Each row comes from the steps of one path. Every step used is in the known rows, and no mark comes twice. Write the path behind each row, first mark first.
Known rows:
suku -> detud -> zuge -> gozisa: [  76 -162  143 -286  102  -33 -288  133  -14  -54 -384  -90   79  177
 -150  420  -87  -43 -165 -123   35  125   55  206 -159  164  262  -16
 -415  -84  -67  173  -47 -178 -163 -128 -407  187   64  -75   11   70
  -76 -124  209  -58  -98 -404 -260]
digam -> sumiv -> bugu -> miku -> detud -> dudev -> zuge: [  33 -121  348 -172 -167  138 -196   15 -150  129 -253   -4   77  104
 -311  270    1  194   36 -363 -110   28   89  112 -167   72  203 -210
 -257   78   18  289  138 -318 -244  115 -189  273   78 -203  277  -30
   -5 -145   23  -66 -119 -376  137]
gozisa -> digam -> sumiv -> dudev: [ -24  -21  280 -242 -188   18 -111   72 -123  117 -317 -102   -5   91
 -144  199   52    4  -33 -273  192 -140  -27  115 -101  133  227  -42
   37  -64 -183  222  130 -277 -217   47 -255  192  214 -166  255 -121
 -197   17  137  -42   73 -363   67]
zuge -> gozisa -> digam -> sumiv -> dudev -> bugu -> fito: [-221 -192  449 -256 -149  -96 -192   74 -112  111 -316  201  -11   39
 -101  260  -85  -30  -41 -133   82  -57  235  128  -89   77  135  -23
 -120  -97  -65  278   61 -203 -174   99 -232  253   47  -46  130  -70
  -61  -37  120  -42    7 -325   18]
dudev -> fito -> gozisa -> digam -> sumiv -> bugu -> detud -> miku: [  -5 -194  340 -416 -198   -7 -257   95  186   17 -196  123  -37  112
 -364  400   40  -85   19 -133   23  -91 -113  -16  -64  195   58 -161
 -173   61   11  113  109  -99 -299   51 -325  478  221 -205  207 -225
  -50   22  -62    5    1 -307  -21]
detud -> dudev -> fito -> gozisa -> digam: [ -33 -162  298 -557 -176  -66  -88  134 -189  -24 -332   20  127  144
 -300  398   46 -256  -92  -57  -27 -177 -129  -44 -102  257  143  -14
 -258  156   -5  292   -2 -105 -210    9 -325  324   62 -300  -66 -271
  140  -58  -57 -109   36 -284   32]
dudev -> bugu -> detud -> zuge -> gozisa: [ -57 -283  225  -88   15  -58 -409  218  -32   30 -184  139  128  122
 -201  182  -77  -15  -94 -190 -164  104  159   90 -189   34 -137  -30
 -385 -123   99  389  104 -211 -260   13 -297  263  -26 -191    4   69
 -107  -28   30  -81  -66 -196   30]
gozisa -> digam -> sumiv -> bugu -> bipa: [ -48  -57  325 -227   36   89 -144   97  -15  133 -340   32   33   75
 -249  164   67   45    1 -384   85    4   -3   97 -170   14  174 -122
   -6  -23 -121  197  147 -195 -127   65 -158  275  306 -125  436   77
 -213   18   -5  -25   59 -418   77]
suku -> bipa -> zuge -> gozisa -> digam -> sumiv -> dudev: [ -70 -176  171 -342  -38  -47  -20  279   -1  -77 -347   20   32  -53
 -201  295  108   47  -39   10  157   51   90  319 -234  275  288   -9
 -143  -78 -156  203  117 -285  -86   -9 -349  291  219   51   64  -19
 -202  -44  261  -24  -32 -312 -162]
fito -> suku -> bipa -> zuge -> gozisa: [ 161 -225   89 -288  344 -127  -39  401  122  109 -179   77   -3   -8
 -186  308   19  -89 -228    6   -6  121  -78  252 -185  245  188  131
 -301 -110 -152  448   34 -198 -144 -124 -368  366  188   67   70  -90
 -234   52   93  -45  -23 -198 -106]
bugu -> miku -> dudev -> detud -> digam: [  86 -170  321 -192 -334  -90 -368  278 -181  -41 -339 -305   -6  132
 -264  454   29  -79   62 -431  297    2  -11  -94 -123  122  147  112
 -202   33  -27  249    1 -348  -19   47 -203  332    1 -203  -72 -159
  110  -65  199 -165   32  -94  243]
rotup -> digam -> sumiv -> dudev -> detud -> zuge -> gozisa: [ -90  -29  266 -147   -1   -8 -186  119  -92    9 -361 -169   58  251
 -246  268 -138  -55 -147 -244  199  108  151  202 -200  203  410 -119
 -237 -127 -243  327   26 -269 -231  128 -289   74   43 -137  137 -283
 -175 -121  206  -21   38 -449 -119]
fito -> zuge -> gozisa -> digam -> sumiv -> bipa: [-319 -191  405 -312  -54 -103  -17  146  102   12 -293 -121   37    1
  -82  332  -51    6  -33  -88  100  -63   27  244 -113   78  203   28
 -180   25  -94  283  111 -143  -83  106 -442  219  148 -120  120    0
 -129   80  333  116  -64 -246  -64]
suku -> gozisa -> digam -> sumiv: [ 122 -181  413 -369  -23  109 -161  227 -233 -109 -182   39  -84  167
 -251  342   40  -45  -81 -221   70   -4 -110  287  -47   59  198   -8
  -79   15 -215   82  116 -281 -179  -63 -271  340  185 -142  341 -170
 -170  -72  160  -12  121 -309    6]
bipa -> zuge -> gozisa -> digam -> sumiv -> dudev -> fito -> miku: [ -28 -285  331 -288 -156  -60  -26  111  -78  -53 -271   28   29 -106
 -159  323    3  -87  -38   55  160 -103  172  149 -174  206  207 -120
 -244 -114  -57  175  -23 -198 -204   41 -243  142    3  -34  113 -228
   89  -89  306  -16   43 -244 -210]
bipa -> zuge -> gozisa -> digam -> sumiv -> bugu -> fito -> suku: [ -36 -256  347 -196  183  -62  -57  143  -23   52 -298  101   -2  -15
 -199  278   26    5 -115  -30   32   14  152  325 -144  141  130 -124
 -356 -177 -107  338   55  -98 -118   25 -163  187    9   64  307  -51
  -49  -74  106 -105   92 -438 -148]
gozisa -> digam -> sumiv -> bipa: [ -96  -58  322 -323 -146  111 -115  155   41  103 -272  -88  -37   44
  -89  230  156   30  -10 -300  220 -112  -99  124 -104  129  234  -89
   52  -27 -147  157  174 -269 -102   22 -236  186  349 -113  324   21
 -234   25  117  -43   33 -309   69]
sumiv -> dudev -> bugu -> detud -> fito -> suku -> bipa: [ -53  -50   50 -198   39 -283 -285  266   17  323 -264  170  160  268
 -157  128  -42  -38 -102 -183  -81   26   -8   54 -207  247  -18  192
 -279  -63   -5  497   12 -162 -370   62 -286  346  164 -181   35 -214
 -189   74  -50 -239  -93 -301  266]
dudev -> zuge -> gozisa -> digam: [ -70 -274  341 -403 -142  -81 -237   69  -43 -117 -245   43   62  -21
 -160  266  -70  -12  -38 -129   18   48   93  269  -28  220   99  -90
 -344    6 -169  196  -10 -318 -133   74 -283  269    4 -113  -99   29
  -33 -129  280  103   82  -68 -216]
bipa -> zuge -> gozisa -> digam -> sumiv -> dudev: [ -70 -250  246 -249  -85  -47  -16  133 -216 -111 -404  -30   33  -73
 -190  308   18  -39  -57   -3  160  -70  212  304 -176  201  204  -87
 -230 -168 -154  227   47 -202 -176   52 -256   66  -39    0  133  -83
   22 -104  309  -34   66 -320 -161]
miku -> dudev -> fito -> bipa -> zuge -> gozisa -> digam -> sumiv -> bugu -> detud: [-120 -248  395 -284 -278   60 -104  145   30 -124 -271  -96   82  261
 -375  291  -45  111   11 -199  101  101  -21   95 -361  174   47  -54
 -263   95  -47  265  100  -85  -85  179  -95  242  108 -165  -70 -204
  -63  -46  107  -79  -19 -300  -36]
fito -> bipa -> zuge -> gozisa -> digam -> sumiv -> bugu -> miku: [-188 -253  328 -120  -20    8   17  224  -24 -103 -392   67  137  -65
 -223  253   43  148   23  -81  128   67  128  155 -204   24  209   17
 -149  -20   11  228    9 -153 -107  128 -129  199  123   98  250   81
  -52  -28  251  -30  -98 -286 -143]
detud -> fito -> bipa -> zuge -> gozisa -> digam -> sumiv -> dudev -> bugu: [-289 -135  384 -216  -67 -128   26  100 -132  -35 -496  158  313  238
  -71   92   17   80   -8   22   68   88   81  238 -109  157  151  -33
 -325  -52   -1  207 -118   38 -234  148 -193   45    6 -144  146 -107
  -75   19   44 -195 -126 -249 -104]
gozisa -> digam -> sumiv -> dudev -> bugu -> detud -> fito: [ -89 -109  336 -201 -230  -14 -228   83  -23  132 -307   -2  122  252
 -129  140   83   41  -14 -283   89 -115  -51  134 -121  100   68  -51
  -37 -143  -65  271   93 -166 -301  102 -249  240  167 -269  279 -139
 -190   11   -7 -178    3 -370  135]
fito -> suku -> detud -> dudev -> rotup: [ 231 -149  111 -348  166  -69 -137  166   19  338 -250  -50   77  267
 -159  393  -69 -171 -326 -164 -131  -32 -225  -57 -223  150  261  146
 -328 -101 -109  554  -52 -135 -282 -107 -377  285  178 -170  118 -278
  -36  -11  -47 -281  -44 -395   33]
miku -> dudev -> bugu -> fito -> zuge -> gozisa -> digam -> sumiv -> bipa: [-352 -106  535 -318 -217 -107 -171   96  -39  130 -317  -17  -34  193
 -132  264  -76   33    7 -239   14   21   82  138 -225  126   68   13
 -303  123  -41  363  192 -187    1  190 -157  204  112 -167  -32 -182
  -71   88  155 -141  -57 -219  178]
suku -> miku -> bipa -> zuge -> gozisa -> digam -> sumiv: [ -14 -164  361 -337  -15   90 -162  290   88  -97 -370   -8    4    0
 -147  501   31 -109  -64 -115  109   -5   -5  299 -352  376  240  -35
  -98 -147  -46  174   92 -450 -106  -61 -324  147  269  228  121  -77
 -129   48  222   66 -197 -275 -170]
dudev -> detud -> miku -> bipa -> zuge -> gozisa -> digam -> sumiv -> bugu -> fito: [-144 -236  471 -360 -161   17 -238  121  128   -6 -513   23    0  130
  -87  479  -51  -16   36 -260  248    2  178   77 -259  272   37 -211
 -325  -91 -109  124   55 -330   11   57 -323  181  241   11  168 -209
   75   -4  -29    1 -187 -303 -124]
miku -> bipa -> zuge -> gozisa -> digam -> sumiv -> bugu: [-199 -172  245 -256   81  116 -111  154   -7  -71 -466   91  -37   61
 -178  324  -57   64    6 -153  121   69  108  238 -314  230   91 -164
 -292 -105 -162  218  161 -243  -22   11 -265   52  166  220  250  101
  -10  -22  140   91 -207 -345 -124]
fito -> miku -> dudev -> bugu -> sumiv -> bipa -> zuge -> gozisa -> digam: [-156 -228  294 -299 -210   27 -157  323   43   80 -234   65  -35 -122
  -92  302   61 -165   38 -173  122  -82  128  -39 -314  125  111   64
 -147    4   37  196  -51 -251 -103   45  -20  273  145  -74  104 -341
   73  -63  348 -140  -32 -162   -1]
fito -> dudev -> zuge -> gozisa -> digam -> sumiv: [   0 -375  466 -411 -149  -26  -38   60  -24  -53 -131  -72  137  -25
  -53  249 -111   59  -41 -140  -10  -47  -25   61 -114  162  217  -58
 -197   37 -214  289  -54 -129 -201   83 -282  296  -32 -107   -4 -226
  -41   67  335   39   27 -131  -47]
bugu -> fito -> dudev -> zuge -> gozisa -> digam: [ -98 -233  538 -366    9 -259 -186  113  -77   54 -168   36  128   -3
  -41  266   35   44  -76 -116  -25  -41  -41   69  -39  269   67    4
 -366   71 -141  359  -38 -131  -49  127 -114  270  -32   -6  -25 -163
  -57   62  169  -89  133 -229  -40]
detud -> miku -> bipa -> zuge -> gozisa: [ -39 -104  261 -412  -27  -14 -190  230  -56 -179 -594   68    0 -103
 -159  464   18  -70 -141  -45   78   -3   98  117 -222  458  141  -57
 -296 -100   23  115   -5 -343  -72   11 -392   39  169  197   43  -63
  109   13  116   35 -334  -78 -137]
fito -> bipa -> zuge -> gozisa: [-159 -237  205 -165   86 -102   44  302 -195 -148 -377   25  171  -52
 -216  258    5   13  -89   43   91  142   72  196 -188  160  134   53
 -280   14  -95  255  -38 -137  -58   63 -156   34   42   70   11   25
  -79   33  238    9  -23 -136 -245]
miku -> bipa -> zuge -> gozisa -> digam -> sumiv: [-142 -225  289 -285   29  115  -82  197  -68 -146 -448   24  -29   33
 -142  378    4   45  -34 -111  152   33   26  245 -301  258   96 -140
 -260 -142 -190  233  173 -288  -14   11 -322    4  134  212  164   58
  -28    3  181  118 -206 -231 -179]
fito -> suku -> detud -> dudev -> zuge -> gozisa -> digam: [ 204 -309  193 -507   53  -60 -141  164  146  138 -320  -58   87  238
 -148  449  -94 -153 -280 -174  -87  -56 -184  148 -199  206  238  123
 -287 -106 -138  460 -123 -173 -229  -53 -389  389  173 -132   57 -257
   31  -95   88 -168  -56 -380  -92]
suku -> gozisa -> digam -> sumiv -> bugu: [  67 -127  368 -339   31  108 -191  187 -172  -35 -200  108  -91  197
 -286  287  -19  -27  -42 -261   39   35  -27  281  -58   31  192  -32
 -111   53 -189   67  105 -235 -188  -65 -214  389  216 -134  426 -126
 -153  -98  120  -39  120 -425   62]
bipa -> zuge -> gozisa -> digam: [ -42 -301  222 -258   21  -79  -95  220 -152 -175 -376  -16   24 -110
 -195  330   64 -144  -85    5  150  -42  159  304 -114  197  133  -34
 -266 -159 -135  193   11 -192  -80  -25 -234   93  -36   10   93   39
   49 -110  265  -42  127 -225 -224]
bugu -> bipa -> zuge -> gozisa -> digam -> sumiv -> dudev: [ -64 -244  280 -314   85  -80   13  199 -294  -80 -526   89  170  -95
 -282  321   70   27  -38 -161   66   33  177  167 -366  163  155  -54
 -240 -111 -120  311   66 -194 -152  216 -190   85   77   53  180  -13
   -4  -28  229   32  -17 -294  -68]
dudev -> bugu -> miku -> bipa -> zuge: [ -87 -144  237 -100   51  -93 -323  225  -97  127 -343  181  -53  -48
 -156  259    7  -17   14 -200  -61  -12  110  -46 -180  120   10   15
 -334  -33  112  359  178 -381 -164   26 -276  141   56   81  148  109
   94   33   73 -113 -198  -38  188]
detud -> miku -> dudev -> fito -> suku -> rotup -> digam: [ 186   48  285 -461  -72  -70 -312  146   94   40 -391 -132  -99  207
 -346  397  -16 -225 -267 -121   18   29  -98   -8 -116  410  336   50
 -274   41  -14  245 -103 -215 -148   45 -296  273  201 -140  -28 -463
  -25  -32   30 -281 -152  -66   23]
rotup -> digam -> sumiv -> gozisa: [ -13    0  276 -167  171   77 -177  251 -106  -16 -290  -98 -113   96
 -344  296  -58  -33 -219 -214  119  159  -60  254  -34  191  463 -109
 -131 -197 -203  270   83 -283 -210   33 -220  154   39  -27  262 -194
 -299  -80   38  -47   92 -443  -48]
miku -> bipa -> zuge -> gozisa: [-147 -185  169 -268  143  -10 -136  263 -157 -126 -453   61  -10   -1
 -168  387  -42  -30  -67  -61  106   88   76  216 -289  331   44  -60
 -392  -84 -165  271  111 -281   -6  -19 -300  -36   60  243   27   85
   29    2  179  109 -199 -160 -156]
zuge -> gozisa -> digam -> sumiv: [ -90 -267  393 -281 -116   63 -142  151  -71  -61 -275   43  -18  -19
 -142  325  -36  -72  -77 -149  174  -35  119  201  -68   51  212  -34
   -1 -128 -140  178   37 -207 -136  -11 -308  259   78  -63  146   26
 -114  -60  176   71   21 -237 -109]
miku -> detud -> dudev -> rotup -> digam -> gozisa: [  38 -140  259 -276 -128   23 -237  118 -199  -23 -374   11  109  337
 -262  408   67 -242 -103 -237  -86   21  -39  -96 -182  139  222    7
 -251  -59 -131  331   40 -246 -212   56 -191  159   89 -294  144 -210
   84 -157  -80 -160  -17 -359  -30]

Which path is each row?
[-183 -163  229 -300  -36   46  -62  161 -120  -93 -510   34  -10   56
 -131  366  -44   55  -13 -112  176   -9   89  212 -342  311  113  -89
 -267 -127 -198  266  151 -297  -77   68 -314   -7  130  218  125  -28
    8   -5  238  104 -228 -299 -113] | miku -> bipa -> zuge -> gozisa -> digam -> sumiv -> dudev
[-250  -27  399  -80  128   13 -225   48   47  214 -206  182    3   98
 -200  231  -51   15 -125  -90    2  163  109  -17 -244  141  322 -179
 -399 -150 -119  375   83 -217 -122  132  -98   78  125  128  342 -170
  -79  -69  117 -133  -27 -393 -194] | dudev -> rotup -> digam -> sumiv -> bugu -> fito -> miku -> bipa -> zuge -> gozisa
[  35 -278  326 -166  -72  122 -220  152  140   21 -241  136  136   62
 -133  322  -18  -58   60 -376   82   81  111    4 -256  -35   84  -52
 -146  -40  -12  102  -51 -272 -126   27  -74  355  298 -132  353  -83
  -23  -24  174  125 -140 -338 -197] | fito -> miku -> detud -> zuge -> gozisa -> digam -> sumiv -> bugu -> bipa
[ -89 -205  459 -349 -284   43    3  118  -98 -162 -302 -120   41  196
 -291  305  -41   48  -23 -109  148   80  -45   90 -280  211  162  -57
 -267  126  -97  222   87 -134  -53  140 -165  136   62 -164 -155 -240
  -49   -7  156  -40   -9 -148 -107] | miku -> dudev -> fito -> bipa -> zuge -> gozisa -> digam -> sumiv
[-233 -147  431 -164   23  -58  -35  157  -30  -94 -466  121  299  144
 -130  165  115  149   28  -48  122   98   60  253  -71  100  207  -19
 -290  -44   79  157 -138   39 -184  121 -153  168   25  -53  272   62
  -66  -57   48 -178 -156 -296 -107] | detud -> fito -> bipa -> zuge -> gozisa -> digam -> sumiv -> bugu -> miku
[ -28 -287  345 -238 -198   84 -314  190  173  -92 -191   -6  178  177
 -139  348   -6  140  -40 -218   81  -10  -14   29 -366  185  -54  -59
 -271 -155   58  322   68 -254 -264  103 -342  325  157  -53   28 -148
 -125  -49  185  113 -264 -352 -134] | bugu -> detud -> zuge -> gozisa -> digam -> sumiv -> dudev -> fito -> miku -> bipa
[ -64 -121  420 -182 -140   97 -210   24 -141   73 -224    9   -9   14
 -300  256 -123  220   40 -291  -12  114  214  180 -165   60  250 -164
 -272   69  -11  269  106 -277 -225  123 -193  314  -11  -87  129  -24
  -66 -114  194    7 -124 -247  116] | digam -> sumiv -> bugu -> miku -> dudev -> zuge -> gozisa
[-230 -222  311 -326  -85   11  -81  139  -72  -99 -553   14   99  231
  -47  380  -59   30   49 -136  268   21   94  231 -325  315   62 -129
 -383 -144 -226  228   59 -221  -82   70 -351  -15   83   79   82 -125
   44  -16  133   50 -243 -288 -144] | miku -> bipa -> zuge -> gozisa -> digam -> sumiv -> dudev -> detud -> fito
[-223 -219  371 -269 -177  -46 -125  120  109  -32 -368  -30  144  336
  -64  365   78  -17   64 -246  127    2  -75  285  -74  146   76  -17
 -254   -6 -133  130   45  -76  -93  112 -285  131  168 -286  224  -18
  -71   -8   61   -2 -100 -329  -91] | miku -> detud -> fito -> zuge -> gozisa -> digam -> sumiv -> bipa
[  83 -226  488 -422   75 -108 -165   94   43  209 -255   19   77  225
 -125  416   32   60 -251 -142 -124  -14 -167  212 -147  221  181  -52
 -388  -84 -101  493    2 -171 -131   71 -256  330  118  -47  137 -255
  -95  -61  -28 -193  -14 -461 -106] | bugu -> fito -> suku -> detud -> dudev -> zuge -> gozisa -> digam -> sumiv
[-196 -119  105 -242 -171 -260 -313  166  -98  163 -364  163  146  237
 -188  206  -32 -144   32 -194   23 -110   49   64 -118  177  -67  139
 -210  -51  -54  339    3 -114 -385  113 -211  322   80 -231   92 -229
  -24   46   66 -181   -2 -324  203] | sumiv -> dudev -> bugu -> detud -> fito -> gozisa -> digam
[-109 -332  238 -165 -200   -3 -311  257    1   34 -253   39   52  123
 -285  247   31   36  -21 -182  -63  101   62   81 -186   73  -16 -194
 -242 -173   63  268  119 -141 -111   85 -224  209   59 -118  235    8
  -16  -34   76 -227   16 -276  157] | dudev -> bugu -> detud -> digam -> sumiv -> bipa -> zuge -> gozisa
[ -36 -316  320 -338 -238  -40  -52  124 -110 -146 -490  -70   46  -52
 -143  419  -10  -90  -31  -49  243 -108  263  223 -202  248  192 -118
 -239 -188 -129  145  -14 -267 -169   65 -340  106   23  -68   88 -241
  118  -99  269  -38   -8 -266 -188] | bipa -> zuge -> gozisa -> digam -> sumiv -> dudev -> detud -> miku
[  -7 -273  328 -383 -310   39 -279  216  137 -156 -426  -10   74   76
 -247  485   94   91  -86 -158   90 -124  -30   59 -371  402  -18  -78
 -161 -205   58  238  100 -298 -227  175 -395  214  220   56   78 -208
   17  -42   84   -1 -290 -285  -51] | bugu -> detud -> miku -> bipa -> zuge -> gozisa -> digam -> sumiv -> dudev -> fito
[-122 -105  337 -417 -221   26 -155   95   14  -75 -638  145  -19  -21
 -108  383  -44   -7  -66  -96   59  -88  175   60 -276  380  158 -105
 -203 -139   47  133   63 -359 -171  105 -407   82  228  134  159 -176
  127   28  123  -20 -381 -180  -30] | detud -> miku -> bipa -> zuge -> gozisa -> digam -> sumiv -> dudev -> bugu
[-198 -290  344 -155 -196  -53 -135  192  -27  -75 -319   28  373  266
 -164  223  137  178  -43  -81   81   35  -55  162 -263  134    1   29
 -264 -216  -29  359  -31   -4 -296  219 -203  172   41 -149  114 -129
 -162  -44   87 -181  -92 -345 -121] | bugu -> detud -> fito -> bipa -> zuge -> gozisa -> digam -> sumiv -> dudev -> rotup
[-243 -174  199 -230   31    6 -157  302  -19  149 -311  255  -66 -115
 -141  195  142  -29   30 -111  -67  -62  204   17 -236  107   45  -98
 -291  -59   59  273  147 -165 -200   86 -187  152   40  -55  257   -3
  -46 -165  118 -185   65 -350   67] | dudev -> bugu -> sumiv -> bipa -> zuge -> gozisa -> digam
[ -27 -244  255 -148 -240   66 -239   23  -36  -44 -349  102   65  280
 -128  289 -102   -4   52 -312   24   44  208  125 -188   57   26  -80
 -311  -81  -89  195  131 -281 -218   67 -259  176   83 -251  132  -26
  -23 -102  118   50  -94 -406 -111] | miku -> detud -> zuge -> gozisa -> digam -> sumiv -> dudev -> bugu
[-189 -135  462 -277  -19 -126  -97  -17  144  107 -158   16   -5  118
 -238  250 -150    5  -28  -40  -35    4   39   77  -64   99  149 -155
 -363  134   14  249  118  -49 -178   78 -441  279   51 -248   82  -52
  -76   13   63   78   30 -292  -60] | dudev -> fito -> zuge -> gozisa -> digam -> sumiv -> bugu
